[ 82 -63 -39  12   2  39 -11  -3  -4  -9  12  29 -55 -18 -23 -36 -76 -23
  -8  -2 -27 -35  28   5  -3   8 -17  14   0 -17  -2   3 -19] -> batem
[ 43 -53 -89  40 -35  -3  -4 -21   1 -24 -28   6  85 -16 -14 -49 -31  13
  23   3  -8 -14 -31  12  96 -42  60 -17  14 -53   2  62  48] -> Dusi
[102 -82 -58  20  17  31 -15  -7 -19  -9 -37  29 -19  16 -13 -21 -50 -18
 -31  -9 -14 -32  -7  12 -11   5 -44 -12   8 -28 -19  -1 -43] -> tun
[ 39 -25 -74  45  20  29 -38  -7 -13   7   1   7  -1  -8  15   7 -30  -4
 -11  25   8  26 -77   9  56 -16 -28   0  14   1 -11  75  32] -> parup
[ 33 -23 -53  60  27  11   3  -4   5  17 -42  13  41  17 -11 -25 -14 -22
   1  11 -17  -3 -42  30  61 -51  68   8  35 -12 -29  40 108] -> batem
[ 76 -52 -34  16 -25  16  26   9  -7  10 -41  33  -7  22 -27 -40 -36 -11
  21 -52   0 -23  43  -2  -9  33 -31 -42 -10  -3  10 -17   8] -> zag
[  7 -11 -48  53  32  13 -10   6  19   0 -15  37  52   7  21 -13 -43 -12
 -19  43 -14 -43 -34   9 114 -16  46 -24  24 -11 -12  46  75] -> dogur
[ 36 -25 -68  56   5   3 -12 -28 -27  35 -30  24  23  18  36   9 -27  -9
 -30  26  43  71 -65  13  77 -28  19 -15  20   4 -12  66  52] -> ponu
[ 75 -69 -40  -2  28  24  -6   1 -19  -4 -15  35   0   7 -14 -25 -50 -29
 -16 -19 -39 -21   2  12  12  10   5 -23   9 -14 -10  -2 -24] -> dogur
[ 48 -31  -5   0  -9  19  24  23 -45  49 -28  16 -31  20   0 -17 -40  29
  -1 -22  19  29  15  14 -27  13 -16  -9  27  38 -23  -7   1] -> gavim
[  3 -30 -89  57   6  10 -26  11  -3  61   8  22  27  21  14 -20 -51 -26
 -20  23   9  40 -51   6  38  19  25 -20  26   6  18  75   2] -> napoz
[ 56 -25 -17  45  -6  17  34  23  -6  -1 -51   8 -12  19 -31 -22 -39 -10
  11 -39  23 -14  25 -15   2 -11 -32  31  10   0 -29   0   6] -> gavim
[ 32 -34 -69  40  56  13 -28 -13  14   4 -11  29  29  -7  18  -1 -67 -22
 -34  46  -6 -11 -75   7  88 -16  46 -38  25 -25  -8  49  49] -> dogur
[ 50 -47 -30   1 -11  13  30 -27 -28  13 -27  18  -9  43  -6 -34 -25  -3
 -20 -33 -27 -17   4  21 -35 -11  17  20 -11 -22 -42  -1   9] -> teme
[ 89 -79  -9 -17 -31  16 -29 -35 -32  66   6  29 -54   1   8 -41 -70 -10
 -33 -13  -8  45  26   2  -5  29 -38 -17   2  12 -17  -8 -47] -> dogur
[  4 -28 -25  21 -18  32  31 -16 -49  23  -5  21   9  42  15 -41 -47  -8
  19  25 -21  20  19  27 -32  -2   7   6  -5  24 -26  21 -29] -> dor
[ 39 -45 -75  34   4  20 -28  14 -11   9  -7  -8 -13  -2 -36 -10 -64  11
 -40  -3  -4  24 -22  -6  18  55  -8 -36   8 -14  -6  20   2] -> tun
[ 12 -53 -61  28   7  34  -7  14 -51  54  -2   1 -53  27  -8   1 -71 -10
 -33  23  10  68   5  11 -46  29 -16  11   8  -2  -2  17 -27] -> dor
[ 33 -57 -68   8 -12   2  32 -10 -21  41 -30  24 -12  20 -15 -35 -63  26
 -12  -8 -27  14 -17  11 -20  -5  47 -17  -7  16 -27   7  17] -> ponu
[ 33 -27 -41  60 -12  28  25  38 -44  19 -23 -17  -2  63  -7 -27 -50 -34
  -9 -22 -15  17  28  13  -6  49   1  36  12   9 -14  15  10] -> napoz
[ 64 -39 -74  28 -42  24 -38 -16  -8  -2  -3  42  35 -13  19   8  12  19
  10  10  23  30 -38  -3 100 -28 -34 -22  -4 -18   4  69  48] -> zag
[ 56 -76 -45 -26 -33  30   2 -35 -43   9  -8  34 -47 -15  14 -11 -43  22
   2 -20 -20 -10   6  -4 -13  10 -20  -6  -3  25 -14   1 -31] -> ponu
[ 49 -25 -58  41  17  17 -23 -22  -1  43  -8  36  14  26  26 -19 -38 -41
 -42  27   9  30 -60  11  53 -15   3  -3  29  -3  -4  60  -6] -> napoz
[ 64 -44 -72  51   5  13 -48 -29 -17  36 -20  14  18 -15  30  10 -12 -15
 -49  33  32  20 -62  16  67 -25 -19  -5  29  -1   6  52  32] -> tun
[ 79 -60 -35  12 -41  19  16 -42 -39  19 -31  16 -42  25  -3 -21 -44 -11
 -19 -11  -3  26   4   1 -25 -13 -30  36 -33   6  -3  -1 -13] -> ponu
[ -5  18  17   8 -30  17  27 -10 -41  15 -37  -4 -57  30   8  19  -7   2
 -47   2  22  16  -4 -13 -45   6 -16   6  13  43  45  -3 -20] -> ponu
[ 32 -27 -47  15  -8  25   3   7 -34  13 -10  22 -10  33   1 -13 -55 -69
 -26 -29 -19  -1  19   4 -20  33  -9   9 -16   0   4   2  -2] -> zag
[ 42 -13 -40  19   0  -1  -6 -66  12  41   0  45  27 -11  43 -36 -37 -39
  -6  31  -3   5 -41   3  77 -61  32 -11   4   8  -9  48  21] -> batem
[ 72 -37 -48  56  -3   7 -41 -43  -3  72  -3  28 -17   0  26 -11 -79 -47
 -16 -16  46  68 -52  -5  73   5 -45   7 -11 -55   4  59  34] -> parup
[  40  -52 -108   32    2   -6    0  -52    6   24  -15   26   37    8
  -12  -39  -43   12  -19    3    8   29  -58    6   49  -26   40  -30
  -12  -55  -26   65   28] -> teme
[ 56 -19 -10   3 -40  13  45  -4 -49  15 -37 -12  12  20  -3 -38  -6  35
   0  -1 -15  18   7  35   3 -34  21  12  21  50   2   8  23] -> Dusi
[ 77 -56 -19   2  12  29 -16  35 -11  32   1  44 -26  38 -23 -27 -69 -11
 -23 -28  -5  30  -1  12 -18  27 -22  -3   3   2 -43   0 -14] -> gavim
[  50  -36 -100   29   28   -7  -15  -19  -13   32    5   21   39  -19
   18  -13  -38  -23   -4   17    0   34  -57   18   61  -41    7    8
  -23  -40   -1   61   23] -> parup
[ 74 -48 -60  25  16  28  -6   4 -12  16  17  49   1 -16  13  14 -57  23
  -1   5  20  35 -39   8  77  -8   8 -24  14 -56  -6  42  15] -> dor
[ 87 -84 -63   6 -12  33 -16 -24 -17   8   2   4 -67 -10 -29 -48 -79 -12
 -17   9 -37   5  17   4 -25  -7 -18  29  -1   3 -46   6 -25] -> batem
[ 19 -47  -7  13 -46  16 -28  10 -36  43  -4 -12 -50  -7  -3  -6 -32   8
 -33  -8 -11  11  28  -5 -15  15 -10  29  30   9  -7   4  -6] -> dogur
[ 34   4 -37  70  32   6  38 -27 -30  44 -22  14  52  -6  60  -5 -23 -50
  27  19  20   2 -32  39  64 -34  30  42  18  22  20  47  66] -> napoz
[ 20 -61  -2  13 -37  27 -31   0 -32  43   5  18 -48  13  10 -22 -64  12
  -8   2 -19  24  21   5 -25  15 -21  14  30   8 -49  21 -34] -> dogur
[ 22 -28 -13  54  25  14  17  13 -19  20 -37  12  -1   4  19   7 -34 -40
  15 -22  -2 -56   6  20 -35  -4  -8  30  20   9   2  -2   8] -> tun
[ 21 -31 -90  20  13   4  -2 -23  11   2 -25  52  43   3  -3 -33 -57  -7
  -1  18  -2   1 -38   3  59 -10  29 -71   0 -44 -12  47  22] -> zag
[ 27   2 -21  61  16  25 -17 -46   1   4 -36  42  11 -17  32  11 -50 -27
 -36   5  25 -25 -46  -4 109 -22  -8   7  41 -60 -22  47  43] -> tun
[ 56 -69 -52 -23 -17  16  15   5  -2   4  14  45 -47 -31 -27 -23 -71  31
  -6 -29 -39 -41  18  -7 -13  18  12  -5 -21  -7  -4 -15 -22] -> ponu
[ 31 -49 -15   7  19   4  12   4 -44  36   3  16 -25  20  -4 -20 -53 -23
 -47 -13  -7  33   5  22 -59  27   0  11   1  40  -6  -5 -33] -> Mige
[ 69 -57 -33 -17  19  29  -1  -4  14  12 -10  40 -43  13 -47 -48 -61 -22
 -18 -30 -47 -21   4  -5 -21  20   9 -42   6   3  -5 -14 -26] -> batem
[ 21 -36 -42  24   0   6 -47 -13 -20   5 -26   9  54  21  41   5  -4 -57
 -33  17   8   1 -54  23  52 -33  36   4  34 -20  16  46  33] -> Dusi
[ -9  46  31  18   4  22  54   3 -41  46 -30  18 -31  19  -8 -33 -55   0
 -47   1  10  15  20  25  -3 -13  17  38  43  36 -38   3  23] -> gavim
[ 45 -17 -25  54  44   0 -17 -39  -3  68 -25  39  21  14  42  -4 -46 -40
 -34  45  29  55 -67  26  69 -52  18  -5  27  -3  -6  52  46] -> dogur
[ 87 -19 -69  33   5  -3  -5  -1  10  19 -36  38  10  20  29   8 -31 -22
 -61  10  41   7 -35 -14  98 -25  -8 -38  12 -36  -5  27  44] -> zag
[ 21 -24  -9  23  22  19   8 -13 -29 -25 -14   3 -47  16 -13 -13 -65 -36
 -72  11  18  -1   2  -9 -39  40 -33  -5  12  17  16   1 -63] -> Mige
[ 70 -42 -73  46  32   3 -12 -27 -12  26 -30  22  38 -30  31  12 -22 -20
 -31  18   9 -27 -61  28  76 -50  27  19  17 -35   2  29  73] -> tun
[ 33  15 -13  25 -31   1  56  14 -33   9 -49  -9  29  30 -38 -44 -18   1
 -34 -29  -3  14  20  17  27 -16  46   6  24  -6  35   8  22] -> Dusi
[ 51 -50 -92  37  39  13 -30 -45  14  42 -20  40   3 -37  19  -1 -65 -15
 -44  32   6  -8 -55   0  95 -26  -7   5   2 -25 -31  35  48] -> tun
[ 35   0   7  -1 -31  26  22   5 -32   1 -22  35 -33  19 -13   8  -8 -14
  -4 -41  -1  21  36  -9 -14  -2 -50  22 -11 -22   2  -2 -26] -> zag
[ 29 -17 -67  59  17   4  11 -30  -4  15  -3  46  40  -8  26 -26 -19 -17
  -9  14  35  -6 -16  26  67 -39   7   8  14 -24 -10  74  22] -> teme
[ 31 -66 -46  11 -12  17 -36   2 -56  36   9 -22 -50 -17   7  -5 -53 -13
  10 -12  14  33  20  12 -46  60 -56   5  -6  -9  21   9 -19] -> parup
[ 54 -63 -92  49   1  29 -21  -9 -25   0 -22  13  26   4  11   1 -25  11
  -9  39  31  22 -37  10  76 -11   3 -28  21 -41   8  50  40] -> dor
[ 82 -70 -61  11   3  45  20   3 -36  21 -10  37 -20  25 -11 -31 -65 -20
   5 -43 -45   1  13   9  12  29 -16  23   0  -5 -33  12 -24] -> napoz
[113 -54 -76  31  35   6   0 -18  11  32 -17  66  29   3  14 -49 -66  -4
  -1 -10  13   2 -57  22  85 -18  -8 -71  14 -38 -10  53  13] -> parup
[ 80 -30   0  -8 -20  17   0 -14  -8  27  -9  20 -40  13 -18 -54 -62  13
 -24 -39 -19   6  -3   8   9  31 -24 -32  12 -13 -37  -2  -1] -> parup
[ 39 -37 -25 -18  21  10  19   6  -7   9  25  34 -20  12  -5 -41 -46 -22
 -10 -50 -23 -26  21  13 -64  48   2 -44   5  41 -22  -3 -68] -> teme
[ 39 -37 -86  68  21  19 -38  -4  -4  40 -19  28  23  -4   8  11 -26  -5
 -29  21  23  31 -74  10  56 -25  -9 -10  30  -3   2  72  26] -> tun
[ 60 -44 -34  10 -19  -6   5  -1  14   1  -3   6 -17  12 -39 -26 -21   6
 -24 -53  -6   3   8  -8 -14   6   2   8 -12 -44 -42   2  -8] -> teme
[ 15 -28  -6  27 -15  12  10  -5 -75  16 -16  -7 -35  24   0  20 -31  15
 -50  12  31  74   1  11 -31   8 -23  43  -4 -25  25  18 -14] -> Mige
[ 81 -44 -92  60   5  18 -25  -8  26   5 -19  61  25   0  10 -10 -57 -40
 -28   2  19 -24 -47  -3 108 -26  -1 -15   5 -61  -5  56  61] -> zag
[ 34 -17 -37  40  18  40  -6  -7  -3  14 -16  50  -3  17  15 -20 -58 -32
 -43   1  20  -7 -23  -5  79  19   0 -49  58   3 -24  40   1] -> dor
[ 66 -33   2  14 -21  15  23  19 -27  23 -45  29  -4  31  14  -5 -12 -23
   3 -50   5 -39  32  18  -2  12  -7  -7  11 -11  12 -25  55] -> zag
[ 63 -34 -71  32  31  12  -3   7  19  17 -20  53  46  23   3 -23 -29 -24
 -14 -19   2  -2 -59  -3  76   8  23 -68  37 -18  11  52  -9] -> napoz
[ 64 -34 -70  32 -12  29 -11 -34 -13  32  -8  38   2  23  21 -16 -56 -20
 -63  23   6  31 -49  -5  89 -32  12   1  18 -27 -38  48  14] -> dor
[ 49 -20 -42  64  24  12  -4 -10   0 -19 -22  28  33  16 -18  -9 -39   6
 -42   0  35  48 -65  -3  96   4   5 -36  26 -20 -15  63  38] -> Mige
[-13  14 -33  45  49   5  11 -11   2  15 -18  42  34 -14  16  -4 -54 -15
  13  34  51  18 -46  10  40 -30  13 -24  23 -20  13  58   5] -> gavim
[ 85 -42 -39  30  18  18 -19 -14  -5  16 -19  48  29  12  40 -22 -52 -22
 -21  16  38  -1 -32  15  93 -11 -11 -24  23  -9 -36  35  39] -> gavim
[ 56 -57 -52  40  -9  29  36   6 -11  36 -14  49   0  19 -16 -61 -69 -13
  12 -21 -19 -26  27  16   1  -5  10  -1  14   6 -25  14 -11] -> dor
[ 51 -60 -42   2  -7  24   9 -11 -33   5 -24  11  -4   0  -8 -39 -30  27
  37  -4 -31 -25   1  32 -16   0 -19  -2 -12 -17  -8   9  21] -> parup
